Each row is followed by its group and then its class within the group.
[ 29   1   7   1 -20   7  11 -16   9  37  27 -25   4 -46   0  19  21  20
  17  -2  -1  -6 -10   9 -15  10   4  -9 -13 -14]  (24) J
[ -4  10  18  -4 -15  -1  37 -29  -2  52 -13  -7   3 -57  -7   7  16  -3
  21 -17  -5   7   6   3 -55   8  11 -15 -19 -65]  (24) U
[ 28   0   7  18  -3  -5   6 -26 -16  22  83   9  -5   7  19  -9   3 -20
  -3  20  22 -17 -31  -9  22   0 -10   2  11  -6]  (28) A
[ 34  -9  10   5 -20 -27  14  -9  -9  26  44   6   0  -8   5 -18  11 -21
   1   7  24 -26 -39   3  13  -2  -6   1   5   1]  (28) A
[ -9  -4   1   9  13 -25   5  -2 -20   6 -49  38   2   8  -3 -26  -6 -23
  -9 -13  15   6   2  -7 -10   3   0   0  -4 -16]  (22) Y
[ 24   2   7  -2  -7  16  17  -7   5  13  80  11   3 -24   9  24   1  -7
  -7   9  11 -13 -19   0  13   0 -13  -1  14  -4]  (28) R
[-43  -3   4 -12 -20 -54 -10  -4 -23  -4   6   8   0  22  14 -19  -5 -45
  -2 -18   4   4  -8  -1 -15   6   8  -5  -9 -46]  (22) Q
[-13   7   6 -11 -43  12   4 -10  12  19  62 -27  12 -38  17  49  -2  21
  15   2 -24   8  -2  11 -17  10   0 -12 -24 -31]  (24) U
[ -4 -10  -1   2  -2 -43   1  -5 -21   7 -36  16   0  14   6  -7 -11 -28
  -5 -15  17   0  -7   8  -5   4   7  -2  13  -9]  (22) Y
[  6   5   3  -6 -13  -6  26  -9  18  26  25 -30   7 -37  19  37   6  16
  10  -1  -9  12  10  11 -19  12   4  -9  -1 -16]  (24) U
[-32  -6   3  -6 -14 -55 -12   0 -28   0  10  15   6  28  13 -27 -14 -45
  -5  -8  10  -5 -25  -2   2   4  -7   0   1 -37]  (22) Q
[ 35   2   4   6   9 -46  54  -2  18  39 -47  14   6 -38  12  30 -10  -3
  -4  -3  25  -9   0  25  -3  -1   7  -6  24   5]  (24) J
[-27  -2   1  -5  15 -36  -1  -2 -20  -3 -36  30  -3  10   5 -18 -11 -31
  -3  -8   2   5   5  -4 -13  -7  -1  -3  -7 -32]  (22) Y
[  6  -3   9   2  -2 -30  15 -20 -11  24  38  -1  -2   0   5 -17   4 -38
  -2   3  23 -18 -22  -9   4  -2  -4   4  16 -20]  (28) A
[ -4  -8   3  -7 -11 -37  -6  -9 -22  -1   7  22   1   7   4 -12  -7 -21
  -1  -8   2  -3 -13   4   1   2   4   4  -3 -10]  (22) Y
[ 18   1   8   3  13 -45  32  -8  -6  37 -10  35  -9 -22   3 -15   4 -41
  -2   1  34 -26 -28  10 -12  -6  -5  -4  -1 -29]  (28) A
[  5  -5  -3   3  15 -35   3   1 -13   4 -31  30   1   6  14 -14 -17 -20
   2  -1  12  -4  -9   2   1  -7  -1  -2  -9  -7]  (22) Y
[ 26   1  11  -4  -4 -13  24 -21   5  16  87   2   3 -15  18   7  -1 -27
  10  14   8 -22 -21  -1  18  -3 -10   6  27 -10]  (28) A
[  5  -6   2   6 -19 -42   7 -16 -11  21  -4 -21   3   2  13  10   3  -7
   4   0   1   4  -1   8  -5   7   6  -5  -5 -15]  (24) J
[ 26  -3  12  -3 -32 -35  11 -16  -9  12  72  -1  -3  -9   8 -12   4 -32
   6   9  12 -31 -45   6  12  -4  -4  -9  12   0]  (28) A
[ 23   6   6   5 -32  10   9 -16   5  20  46 -30   5 -16   3  31   9  16
   3  -5   1   2  -6   8   5  11   4  -7   9   2]  (24) J
[ 18  -5   7   1 -17 -24  12 -17 -12  21  66   3   3  -6  21   6   8 -29
   1   8  13 -16 -30   3  10   3  -3   1   7 -21]  (28) A
[ 31  -3   4  14 -21 -11  10 -16  -6  34  -2  -5   3 -23   8  10   8  18
   6  -6  13  -2 -15   9  -8   6   4 -12 -20  -3]  (24) J
[-23 -12  -1  -5 -15 -56  -9  -3 -31   3  -9   4  -7  22   3 -28   3 -41
  -4 -12  18   0 -19   2  -9   5  15  -2  -6 -58]  (22) Q
[ 30  -3   4   6 -26 -21  16 -21  -1  59  31  -9   4 -23  13  19   2  16
  13   5  -2   6  -9  10  -5   5   5  -9   2   6]  (24) J

Each row is followed by its group and then its class within the group.
[-13  -5  16  32  -2   1 -60  -2 -11  -6  -2   6   7  -2  11 -17 -32  -1
   1  11   0   3   1  24   5  14  25  17   3   3]  M (44)
[ 22  -4   3  -4   3  11 -68 -33  36   6  22   5  13   2   7 -10 -19   4
 -18  -6 -27  11  23   6   9  11  13   5 -16 -10]  X (36)
[ -5 -10   5  25  -2  10  13 -36   2   4   9  16  19 -11  16  -2 -11  -3
   8   9 -12   5   4   3 -10  -2   1  -6   2 -16]  M (44)
[  9   2   8   8   1  -2 -14 -30 -10  -5 -30  -1  -7  -9   5   4   4   5
  -5   2 -27  11  -6  11   7  20   1  -1   0  -2]  M (44)
[ 27  -8   5  18  -3  -7 -56 -11   3  -1  11  -6   7  -4  -1 -11  -2   6
  -6   3 -28   7 -15   0   8  14  20   3   2   7]  M (40)
[  5  -7   3  31  -8  23 -27 -12  22   4  11   7 -16  -7   3 -28  -5  -9
  -9   5 -13  15  18  11  -1  -5  18  -1   9 -21]  X (36)
[  7   5   7   2 -12  -3 -50 -28  -2   2   2   6  15  -9  17 -12   5  -4
 -35 -11 -38  21  19  37   2   9  -9   0  -8 -17]  X (36)
[-19   1   5   1   1  -1 -16   4 -11  -7 -10  -9 -14  -7   6  -7 -14  -9
 -15  -6 -16  16 -13  48  -5  11  17  -8   2   6]  X (35)
[ 12 -10   8  -2   5   6 -71 -29  -5  10   4  -6  15  -8  -3 -16  -9   6
   8   2 -38   8 -10  12  -9  17  20  -2  -5 -12]  M (40)
[ 26  -7   3  -7  -2   3 -41 -32   6  -6  16   8  10  -2  10  -4 -12   4
 -20   5 -19  11   4  19  -4   3  32  -3 -10 -11]  X (36)
[  2  -3  15  30   3  -2 -45 -13   2  13   3  -4  -1 -13 -20  -8 -26  -2
   9  14   5  13 -19   1  15  -9  -3   4   5 -22]  M (44)
[ 14  -2   1  -2  -1  -3 -25  -9   1   1   0   6  16   4  14  -8  -7  -9
 -19   3 -17  12  25   3   9   5 -13  -1  -8  -5]  X (36)
[-11  -4   6  22  -7  -2 -19 -31   4   4 -28   7  -6 -11  11   3  -5   5
   4  18 -24 -17 -21  16   1  11 -12   6  -6   4]  M (44)
[  4   3   8   8 -10   0  -1 -34  -9   2 -13   3 -15 -13  16   2   8   7
   4   5 -23  12 -17  21   0  24   0   9  16  -5]  M (44)
[  7   0  15  -1   1  -8 -72   8  11   0   3  -5  21   5 -10 -18 -14  -1
 -46   1 -28  21  16  19  21   5   0   3 -12 -22]  X (36)
[ 16  -1  12  33 -14   1 -43 -30   6   5 -15  11   0 -12  -5   2  11 -11
 -16  -8 -36   5  -3  62   2  12  -2   3   0  -9]  M (44)
[  3   2 -11  27   2  -7 -31  -3   4   9 -19  21   7  -3  -4  -3 -15   0
  10   7   4  -7   5   8  19   4 -25   0  -1   3]  M (44)
[ 18  -3   6  -4 -14   0 -19 -34  -4  10 -13   4 -18 -10   1 -14  19  -6
 -17   7 -32  20 -20  12 -11   3   4   9 -12 -12]  M (44)
[  3  -2   4  -1   0   2   7  -8  11   1   5   5 -18   1  -1  -3   7  16
 -13  -1 -11  -2  11  -4 -16  -2  -3  -3   5 -13]  X (35)
[ 29  -8  14  -3  -2   2 -55 -47  -1  10  -3  13  13 -17  -2  -3   8   7
  -2   0 -40   5  -3  19  -7  20   9   2  -5  -4]  M (40)
[-19   3   3  12 -12  -4 -40   6  -2  10  -9   6  10 -13   8 -17  -7  10
 -31   6 -16   5   7  39  50  -5   3   2   1  -6]  X (36)
[  3   1  10  18   1  -4 -56  12 -37   2  15 -12  -4  -2  -2 -19 -28   7
  -8   3   2  22  -2  39  34   7  -4  -2  -4   2]  X (35)
[  4  -8   6  17  11  -1 -85  -5   9   8   9 -11   4  -3 -28 -11 -17  -7
  -4  -5 -11  14 -17   3   2  14  33  -1  11  -5]  M (40)
[  4  -5  12  10   0   7 -23 -38  -7  -2  11  -2  -2 -15  17  -3 -16  -5
  24   7 -16  -7 -17   4   2  12   1   4 -10 -13]  M (44)
[-12  -1   5   3  -9  -9 -26 -10 -25  -9 -10  -3  -9  -3  11 -11  -3   5
 -10  -6 -19   4   7  55 -15  12   7  -3 -13  11]  X (35)
[ -6  -6  -9  16  -4   7 -40 -23  -3   2  -5   5 -20 -10  -1  -3  15  -3
   1   1 -22   9  -9  17   1  18   8   3  11  -9]  M (44)
[-20   6   4   8 -10  -7 -18   7 -13  -9   7  -9 -11 -14   1 -15  -8   5
 -22   1  -8  17   4  43   2 -18   1   1 -10   4]  X (35)
[  3 -11   5  30  -2  10   1 -34   2   1  -3  10 -13  -6  24  -9 -30   0
   8  11  -4  -9  -3  15 -10   8   3   1   4 -17]  M (44)
[  0   2   7   3  -4   4 -44 -23   3 -21  -3   0 -10 -11   3  -4   7   3
 -19   8 -33  20 -13  20  -3   3   9  -4   2 -31]  M (40)
[ 37 -12   9   0  -1  -6 -61 -45  12  -7  -3 -12   1 -12 -34   0  24   6
  18  11 -39  21 -38 -23  -6  24  12  12  -5   2]  M (40)
[-17  -4   6  13  -3   3 -60  20 -12  -9  10 -17  -5 -17 -28 -12 -13   8
 -17   3 -18  26 -11  36  -2  10  41   9  16 -10]  X (35)
[ 18 -11   9  31  -8  -8 -33 -24  -6   4 -28   4   4 -12  10  -2 -12   5
  10   4 -12  -3   4  23  14  22  -2   1   1  -1]  M (44)
[  8  -8  14  21   0  -5 -62 -25   6  11  -9   3  11  -1  -1 -11  -5   2
 -15   0 -23  13  -3   9  10  23   4   5   3 -14]  M (40)
[ -6  -5   8  24  -2   8  -4 -13   6  -1  -5   1 -16 -17   8  -5   7   5
   1   4 -24  21  -1  10  -3   6   5  -4  10  -8]  M (44)
[ 10 -33   0  -8  34  -2 -53   0  -6   1  12  -9   3  -8 -15 -15  -8  -6
 -22   1 -25  20  -1  26  14 -18   5  -6 -16 -20]  X (36)
[ -1   3  13  26  -2 -16 -55   2   7   4 -27  -8  -2  -3  -8  -5  22  11
 -14   7 -29  31   0  27  18  13   8  -2  10  -3]  X (35)
[ 12 -14   3  16  -5 -17 -29 -33  -1  -4  12   9  -3  -3  18  -5 -11   3
 -11   5 -27  22  -5  15   8   9 -14   0  -4 -12]  X (36)
[ 20   7  -8  -7  -8   2 -38 -23   9   4   2   8  11   3  19 -10   7   7
 -35   2 -30   9  20  11   4   0   1   1 -14 -18]  X (36)

Each row is followed by its group and then its class within the group.
[-12  18 -27  15 -15 -28 -13   4 -21 -52  -3 -29   2  78 -29 -11   4  11
 -11  38  41   3  16  80  19   1  47  24  29  26]  [79] (59)
[ -7  -9  15  10 -23  35  15   8 -10 -14   3 -27  10 -18   6 -23 -18  16
   8  -2  17  -6   4  26  16   5 -28  -7  32  11]  [76] (69)
[-16   9 -11   9 -27  -7 -17  19 -13 -98   4  76   5  50 -36 -39 -64 -34
  26  23  24  -2   0  35 -13   3 -27  10  33  30]  [81] (77)
[ 18  11 -10  13 -17   8 -14   8   1 -22  23   9 -11  16 -39 -22  14  20
  17   9  21  11   7  40 -14  -6  59   6  70  13]  [81] (77)
[-30   4  -9  32 -15 -14  -4  14  -8 -57 -16  34   6  46 -16 -12 -54 -16
  -9  41  25  -6   2  90  35 -23   5 -16  13  14]  [79] (79)
[ 15  13 -37  11 -15 -23  -6 -12  -8 -26  -2   5  11  61 -58   2 -14  16
   2  23  18  -2 -24  99  17   2   9  -3  57  20]  [83] (62)
